Each row has a name. Each piece below is followed by the name of the row it came from, unless a question asks for something else. Each question is about the rows just above it. Some pieces are copies with a little noise.

Columns, left to right: L B N R
| -2.06 |  1.57 |  2.65 | -0.06 | : M
|  4.99 | -3.96 |  1.65 |  3.46 | : D
| -1.07 | -8.28 |  0.11 |  1.22 | : G
| -0.75 | -1.59 |  0.85 |  2.79 | : Y
|  2.09 | -0.42 |  1.93 | -1.44 | : V
| -0.30 | -2.04 |  2.81 | -2.34 | : C
|  2.80 | -1.39 | -0.71 |  2.81 | : X
Which column holds | -1.07 | -0.75 |  2.09 | top down? | L
|  1.65 |  0.11 |  0.85 |  1.93 |  2.81 | -0.71 | is in which column, read top down? | N
Which column holds |  2.79 | -1.44 | top down? | R
q: |  2.81 | -1.40 | -0.71 |  2.80 | | X
q: | -0.76 | -1.59 |  0.84 |  2.79 | | Y

Columns, left to right: lari Lon vuto pezot bas Miz fadi luvu Lilu
|  7.27 | -7.13 | -4.63 | -3.00 | -5.64 | -7.30 |  6.87 | -6.46 |  6.34 | : vik
|  6.40 |  3.18 | -5.53 |  0.26 | -7.13 |  7.71 |  7.42 | -5.54 |  7.55 | : vep
|  4.83 | -6.60 | -7.49 | -6.77 |  2.38 | -6.17 | -4.00 |  0.92 |  5.13 | : marof
|  4.83 | -6.60 | -7.49 | -6.77 |  2.38 | -6.17 | -4.00 |  0.92 |  0.05 | : didos
|  6.40 |  1.83 | -5.53 |  0.26 | -7.13 |  7.71 |  7.42 | -5.54 |  7.55 | : Pok
|  6.25 | -2.26 | -5.82 | -6.61 | -2.97 |  6.55 |  4.18 | -7.00 |  7.59 | : Fevu
|  7.37 | -7.07 | -6.49 | -7.06 | -2.23 | -7.12 |  2.64 | -3.63 |  2.63 | : Dazi
|  1.43 |  0.48 | -6.66 | -3.90 | -2.22 |  6.72 | -5.26 | -1.58 | -3.95 | : los
|  6.57 | -4.86 | -5.69 | -7.54 | -4.46 |  2.94 |  5.30 | -6.49 |  5.80 | : Ronur
|  1.02 | -0.52 | -4.80 |  0.71 | -2.01 |  7.81 | -4.89 | -5.09 | -1.53 | : bosu
|  5.13 |  0.05 |  7.55 |  7.59 |  2.63 | -3.95 |  5.80 | is in which column, read top down? | Lilu
| -4.00 | -4.00 |  7.42 |  4.18 |  2.64 | -5.26 |  5.30 | -4.89 | is in which column, read top down? | fadi
q: |  6.27 | -2.26 | -5.83 | -6.62 | -2.98 |  6.55 |  4.18 | -7.00 |  7.58 | | Fevu

Columns, left to right: buza rasal tefi goba ter vanat tonu
| -1.51 | -0.93 |  3.31 | -2.72 | -3.28 |  2.95 |  1.21 | -> Dogip
|  2.06 | -3.05 | -0.75 |  0.63 |  3.43 |  4.01 |  1.92 | -> naz
| -0.48 | -1.79 |  0.88 | -1.88 | -0.74 |  4.63 |  1.93 | -> nat
|  5.58 | -1.90 | -3.23 |  4.92 |  4.05 |  0.13 |  0.52 | -> vomik
| -3.57 |  1.41 |  0.91 | -4.19 | -2.69 | -0.43 | -0.52 | -> vima
| -1.09 | -1.40 |  1.25 | -2.58 | -1.58 |  4.44 |  1.79 | -> domaz
| -0.98 | -1.68 |  2.19 | -2.00 | -1.51 |  4.05 |  1.57 | -> ved
| -2.30 |  0.19 | -0.39 | -4.44 | -0.69 |  0.92 |  0.27 | -> kiko
| -1.90 | -0.52 |  4.00 | -2.57 | -3.55 |  2.14 |  0.71 | -> vuvo
|  1.29 | -2.07 | -4.50 |  0.37 |  7.78 |  1.09 |  0.51 | -> varud
|  2.67 |  1.00 | -1.32 |  0.90 |  2.40 | -3.17 | -0.53 | -> zigut
q: | -0.98 | -1.67 |  2.19 | -2.00 | -1.50 |  4.06 |  1.57 | | ved
q: | -2.30 |  0.19 | -0.39 | -4.44 | -0.70 |  0.92 |  0.26 | | kiko
q: | -0.47 | -1.78 |  0.90 | -1.88 | -0.73 |  4.64 |  1.95 | | nat

Columns, left to right: Zarep Sifi fom fafi dimu
|  3.60 | -1.98 | -0.96 |  3.79 | -0.29 | = Lobu
| -2.04 |  2.56 |  0.57 | -1.95 |  3.44 | = varo
| -4.07 | -0.88 |  2.18 | -5.07 |  2.31 | = vokab
| -3.33 | -2.05 |  1.22 | -1.66 |  0.15 | = Dotiv
| 3.64 | 0.71 | 0.28 | 3.12 | 1.43 | = kosof
|  4.47 | -2.00 |  4.72 |  4.92 |  8.33 | = divuv
| 0.49 | 0.41 | 1.63 | 1.13 | 1.11 | = tumuf
|  0.79 | -2.15 |  1.70 |  0.97 |  1.34 | = dena
Which column holds |  2.56 | -0.88 | -2.05 |  0.71 | -2.00 | top down? | Sifi
Which column holds this, read top down? | -4.07 | -3.33 | | Zarep
| -2.04 | -4.07 | -3.33 |  3.64 |  4.47 |  0.49 |  0.79 | is in which column, read top down? | Zarep

Columns, left to right: kisud zed gudu fige Ket pafet Vizu mogag toba
|  0.20 | -0.17 |  0.13 | -2.81 | -1.04 | -2.21 |  4.64 | -2.77 |  2.63 |  Duto
|  0.20 | -0.17 |  0.13 | -2.81 |  4.80 |  3.74 | -0.94 |  3.36 |  0.36 |  tiv
| -0.18 |  0.25 |  0.13 |  0.30 | -1.80 |  0.31 | -2.31 |  5.72 | -0.03 |  mubi
| -3.32 | -0.10 | -5.61 |  1.12 | -5.55 | -0.68 | -8.34 |  3.47 | -4.32 |  vodi
| -0.18 |  0.25 |  0.13 |  0.30 | -0.44 | -0.80 |  2.56 |  0.02 |  0.84 |  zapi
| -0.29 |  5.97 | -1.17 |  5.57 | -0.68 |  0.75 |  6.81 |  7.28 |  6.80 |  tefa
| -0.29 |  5.97 | -1.17 |  0.73 | -0.68 |  0.75 |  6.81 |  7.28 |  6.80 |  Peluv
q: | -0.16 |  0.25 |  0.13 |  0.30 | -0.43 | -0.81 |  2.56 |  0.02 |  0.83 | | zapi
q: | -3.32 | -0.11 | -5.61 |  1.13 | -5.56 | -0.69 | -8.34 |  3.46 | -4.31 | | vodi

Columns, left to right: Gur kuf vaki mepuz
| -1.37 |  5.37 |  1.78 | -0.99 |  poniz
| -2.76 |  6.67 |  0.24 |  0.09 |  mepu
|  1.07 | -1.63 |  3.45 | -3.16 |  lufil
| -2.76 |  6.67 | -4.98 |  4.90 |  Bafi
q: | -2.77 |  6.65 | -4.99 |  4.88 | | Bafi
Which column holds | 5.37 | 6.67 | top down? | kuf

Columns, left to right: rido rikob gel fum mirez Dedo Gabaf fimot kabi
| -2.76 |  0.55 |  1.07 | -4.97 |  1.71 | -2.21 | -0.78 |  1.06 | -2.45 | -> zolu
| -0.56 | -0.22 |  0.35 | -0.54 | -2.20 |  1.92 |  2.13 |  0.21 |  0.24 | -> rivi
|  3.34 | -1.18 | -1.92 |  4.99 | -0.57 |  0.90 | -2.24 | -0.78 |  1.96 | -> fod
| -0.21 |  0.66 |  0.14 | -1.10 |  4.89 | -4.58 | -3.95 | -0.04 | -1.65 | -> Zot
|  4.80 | -1.50 | -2.41 |  7.48 | -0.83 |  1.41 | -2.45 | -1.34 |  2.93 | -> Dud
| -3.21 |  1.47 |  1.76 | -5.11 |  2.63 | -2.76 |  0.43 |  0.71 | -2.43 | -> tudu
q: |  3.33 | -1.18 | -1.93 |  4.99 | -0.58 |  0.91 | -2.25 | -0.77 |  1.96 | | fod
q: | -2.76 |  0.55 |  1.08 | -4.96 |  1.71 | -2.21 | -0.78 |  1.06 | -2.47 | | zolu

